Here is a tiny trained network, its code and every weight. The questions are about switching its units off for an input and a class, where a switched-off unit gives its printed mean instead of its output.

import numpy as np


def w(rows, s, z=0):
    codes = np.array(rows[::2]) - 128.0
    scale = np.full(codes.shape[1], s)
    scale[-1] = z or s
    return codes * scale


def norm(h):
    return h / np.sqrt((h * h).mean(-1, keepdims=True) + 1e-5)


def f(y):
    return np.maximum(y, 0)


def log_softmax(a):
    a = a - a.max(-1, keepdims=True)
    return a - np.log(np.exp(a).sum(-1, keepdims=True))


def net(x, mask):
    res = np.array(x, float).reshape(1, 4) / 4 @ E
    u = 0
    for l in range(3):
        y = f(norm(res) @ A[l][:, :-1].T + A[l][:, -1])
        res = res + np.where(mask[u : u + 4], y, B[l][:, -1]) @ B[l][:, :-1]
        u += 4
    return log_softmax(norm(res)[-1] @ U[:, :-1].T + U[:, -1])


A, B = {}, {}
E = w([
[89,198,50,245,157,200,114,95,142],'x0',
[205,2,96,24,70,173,189,128,121],'x1',
[148,124,77,30,168,36,190,109,57],'x2',
[108,233,218,108,100,188,113,225,68],'x3',
],0.0083)
A[0] = w([
[118,179,102,85,127,114,56,153,105,84],'L0N0',
[142,87,172,156,119,100,144,178,163,249],'L0N1',
[179,225,126,72,81,60,3,49,117,76],'L0N2',
[113,151,85,208,85,90,197,143,169,99],'L0N3',
],0.0057,0.0021)
B[0] = w([
[215,119,60,231,96,53,33,145,27,201],'L0N0',
[155,108,205,72,171,173,26,69,120,251],'L0N1',
[170,234,153,192,77,160,13,255,100,210],'L0N2',
[68,97,91,102,103,204,137,150,134,222],'L0N3',
],0.0093,0.0027)
A[1] = w([
[128,148,43,163,168,166,154,57,120,4],'L1N0',
[152,187,193,165,158,46,181,156,107,97],'L1N1',
[39,168,143,222,187,145,134,85,173,73],'L1N2',
[72,107,199,41,123,254,144,143,101,135],'L1N3',
],0.0079,0.0022)
B[1] = w([
[22,72,108,131,153,120,162,54,170,204],'L1N0',
[103,221,76,6,36,220,70,84,126,191],'L1N1',
[191,76,57,148,54,135,164,254,71,254],'L1N2',
[110,104,141,109,192,102,214,123,71,238],'L1N3',
],0.0098,0.006)
A[2] = w([
[200,206,77,179,140,159,193,116,77,78],'L2N0',
[208,68,211,188,135,221,75,60,161,213],'L2N1',
[101,248,138,3,129,108,97,145,89,153],'L2N2',
[109,112,140,166,156,165,227,126,213,4],'L2N3',
],0.0061,0.0023)
B[2] = w([
[194,105,120,166,104,64,167,143,255,181],'L2N0',
[116,238,166,133,224,77,132,149,206,188],'L2N1',
[79,123,119,68,35,102,53,2,69,254],'L2N2',
[70,121,73,190,146,37,98,72,121,154],'L2N3',
],0.009,0.0061)
U = w([
[85,185,251,137,206,133,160,128,102,48],'0',
[133,204,141,82,74,118,46,96,51,155],'1',
[185,50,167,51,111,128,201,124,55,254],'2',
[167,126,114,189,91,155,130,219,122,186],'3',
[60,93,73,167,174,124,173,77,147,71],'4',
[172,110,194,102,216,88,111,126,215,39],'5',
],0.013,0.002)

Each question gives the input, the list of numbers given to net, and the class t.
The units are the neurons (one row each of A and B). Each row of codes is followed by its name. A weight is (code - 128) times the scale printed after its matrix; where a second scale follows, it is the last column's (A, B and U).
mask holds one flag per neuron, layer by layer. A switched-off neuron (its flag False) gives its mean, the last column of its row in B, instead of its output. The means were averaged over made-up inputs and are rounded, as every weight is.
A unit's drop is (log p(t) with every unit on - log p(t) with that unit switched off) / (log p(t) with every unit on - log p(t) with every unit switched off).
The circuit of an input: a set's keep is (log p(t) with only the set's units on - log p(t) with every unit switched off) / (log p(t) with every unit on - log p(t) with every unit switched off). Starting from all 12 units, units are removed one at a time, each time the one whose removal leaves the highest keep (on an exact tie, the one counted first), for as long as the keep stays at least 0.8.
units of the circuit, in order: the units of the circuit, biggest drop first
most important unit: the unit with the biggest drop
top k neurons: the k neurons with the biggest drops, biggest first
k most important neurons of layer l: the k neurons of layer l with the biggest drops, biggest first
input [-3,7,-7,-8], class 5: units of the circuit, in order	[L2N1 L1N2]
input [-5,2,-7,4], class 0: most important neuron of layer 1	[L1N2]
input [2,3,-2,3], class 0: top 4 neurons	[L1N2 L1N1 L2N2 L0N0]
input [3,8,-5,8], class 2: 2 most important neurons of layer 1	[L1N3 L1N0]
input [-3,1,-5,7], class 0: units of the circuit, in order	[L1N2 L1N3]
input [7,-3,5,3], class 3: top 2 neurons	[L1N2 L2N0]
input [-7,3,6,5], class 1: units of the circuit, in order	[L2N2 L1N2]
input [3,5,4,-5], class 4: units of the circuit, in order	[L1N0 L1N2]
input [-5,7,-8,0], class 5: 2 most important neurons of layer 1	[L1N2 L1N1]
input [1,0,6,-4], class 4: units of the circuit, in order	[L1N2 L1N0]
input [-3,-2,1,-6], class 5: units of the circuit, in order	[L1N2 L2N2 L1N0]
input [-2,8,-5,-3], class 5: top 3 neurons	[L2N1 L1N2 L2N2]
input [3,-1,-8,-5], class 3: 2 most important neurons of layer 1	[L1N2 L1N3]
input [-2,-1,-6,7], class 0: units of the circuit, in order	[L1N3]
input [-1,3,6,5], class 1: top 3 neurons	[L2N2 L1N2 L0N3]
input [4,-3,0,5], class 3: top 3 neurons	[L1N2 L2N0 L0N1]
input [-8,5,-6,-3], class 5: top 2 neurons	[L2N1 L1N2]
input [-2,2,8,3], class 1: top 2 neurons	[L2N2 L1N2]
input [-2,7,-7,-4], class 5: top 2 neurons	[L2N1 L1N2]
input [4,0,3,0], class 4: most important unit	L1N0
